Below is a small trained network, with its code and all its weights. Each question gives an input and a target symbol and asks what happens when units are switched off, that is, made to give their printed mean instead of their output.

import numpy as np


def w(rows, s, z=0):
    codes = np.array(rows[::2]) - 128.0
    scale = np.full(codes.shape[1], s)
    scale[-1] = z or s
    return codes * scale


def norm(h):
    return h / np.sqrt((h * h).mean(-1, keepdims=True) + 1e-5)


def f(y):
    return y / 2 * (1 + np.tanh(0.7978845608 * (y + 0.044715 * y**3)))


def softmax(a):
    e = np.exp(a - a.max(-1, keepdims=True))
    return e / e.sum(-1, keepdims=True)


def log_softmax(a):
    a = a - a.max(-1, keepdims=True)
    return a - np.log(np.exp(a).sum(-1, keepdims=True))


def net(x, mask):
    ids = ['αδεζηλπψ'.index(c) for c in x.split()]
    T = len(ids)
    res = E[ids] + P[:T]
    q, k, v = (norm(res) @ M[0].T for M in (Q, K, V))
    z = softmax(np.where(np.tri(T) > 0, q @ k.T / 4**0.5, -1e9)) @ v
    res = res + np.where(mask[0], z, O[0][:, -1]) @ O[0][:, :-1]
    y = f(norm(res) @ A[0][:, :-1].T + A[0][:, -1])
    res = res + np.where(mask[1:17], y, B[0][:, -1]) @ B[0][:, :-1]
    return log_softmax(norm(res)[-1] @ U[:, :-1].T + U[:, -1])


Q, K, V, O, A, B = {}, {}, {}, {}, {}, {}
E = w([
[97,129,109],'α',
[173,248,72],'δ',
[138,101,85],'ε',
[110,145,201],'ζ',
[112,156,119],'η',
[146,185,143],'λ',
[50,121,133],'π',
[58,153,135],'ψ',
],0.015)
P = w([
[105,45,160],'0',
[111,108,166],'1',
[121,143,155],'2',
[139,178,146],'3',
[169,226,104],'4',
[200,242,72],'5',
[222,254,45],'6',
],0.0027)
Q[0] = w([
[6,158,57],'h0',
[255,100,203],'h0',
[210,90,124],'h0',
[41,183,152],'h0',
],0.0095)
K[0] = w([
[19,103,148],'h0',
[245,160,111],'h0',
[192,106,102],'h0',
[69,179,170],'h0',
],0.012)
V[0] = w([
[151,73,94],'h0',
[92,38,241],'h0',
[75,119,253],'h0',
[135,14,111],'h0',
],0.0044)
O[0] = w([
[127,175,163,135],'h0',
[255,142,100,2],'h0',
[236,86,64,22],'h0',
[138,213,147,154],'h0',
],0.005,0.00077)
A[0] = w([
[147,105,124,107],'n0',
[128,106,124,111],'n1',
[184,148,208,98],'n2',
[125,144,130,128],'n3',
[144,144,144,112],'n4',
[161,116,147,3],'n5',
[177,130,158,14],'n6',
[184,157,211,54],'n7',
[167,202,161,99],'n8',
[246,93,122,58],'n9',
[127,187,110,113],'n10',
[130,110,127,125],'n11',
[137,111,128,144],'n12',
[134,127,136,82],'n13',
[104,145,244,54],'n14',
[141,12,111,144],'n15',
],0.012,0.003)
B[0] = w([
[103,115,122,90],'n0',
[116,148,131,111],'n1',
[219,159,175,184],'n2',
[132,108,127,148],'n3',
[113,131,124,109],'n4',
[145,144,84,80],'n5',
[134,145,45,104],'n6',
[223,179,121,186],'n7',
[66,151,134,196],'n8',
[46,21,95,136],'n9',
[146,47,128,253],'n10',
[117,142,136,113],'n11',
[115,128,132,112],'n12',
[120,149,117,91],'n13',
[19,103,145,180],'n14',
[5,81,119,148],'n15',
],0.019,0.0026)
U = w([
[2,72,119,207],'α',
[237,53,107,254],'δ',
[148,160,114,13],'ε',
[151,180,126,53],'ζ',
[119,230,146,154],'η',
[125,175,129,33],'λ',
[138,157,121,10],'π',
[140,197,137,91],'ψ',
],0.01,0.0046)

Each question gives the input, a string of symbols that net reads in full, and the target symbol t.
The units are the heads (4 rows each of Q, K, V and O) and the neurons (one row each of A and B). Each row of codes is followed by its name. A weight is (code - 128) times the scale printed after its matrix; where a second scale follows, it is the last column's (O, A, B and U).
mask holds one flag per unit, heads first, then neurons. A switched-off unit (its flag False) gives its mean, the last column of its rows in O or B, instead of its output. The means were averaged over made-up inputs and are rounded, as every weight is.
A unit's drop is (log p(t) with every unit on - log p(t) with that unit switched off) / (log p(t) with every unit on - log p(t) with every unit switched off).
The circuit of an input: a set's keep is (log p(t) with only the set's units on - log p(t) with every unit switched off) / (log p(t) with every unit on - log p(t) with every unit switched off). Starting from the 12 units with the biggest drops (on a tie, the unit counted first), units are removed one at a time, each time the one whose removal leaves the highest keep (on an exact tie, the one counted first), for as long as the keep stays at least 0.8.
circuit, biggest first: the units of the circuit, biggest drop first
unit that matters most: the unit with the biggest drop
k most important neurons: the k neurons with the biggest drops, biggest first
drop when u is switched off: that unit's drop, to one decimal
input π α α, target δ: unit that matters most -> n8
input ε δ η η, target δ: circuit, biggest first -> [n8; h0]
input δ δ δ, target α: 2 most important neurons -> [n7; n2]
input ε ε ε ψ ψ, target δ: 2 most important neurons -> [n8; n14]
input ζ α λ, target δ: 3 most important neurons -> [n10; n9; n2]
input λ ε π α ψ ψ, target δ: 3 most important neurons -> [n10; n14; n15]
input ε ε ζ π α π, target δ: 2 most important neurons -> [n8; n14]
input ζ π λ, target δ: 3 most important neurons -> [n9; n10; n2]
input α δ ε, target α: 2 most important neurons -> [n15; n10]
input ε ε δ ε η, target α: drop when n13 is switched off -> 0.0
input α ψ ε ε λ ε α, target δ: drop when n8 is switched off -> 0.1
input η ζ η, target δ: drop when h0 is switched off -> 0.9
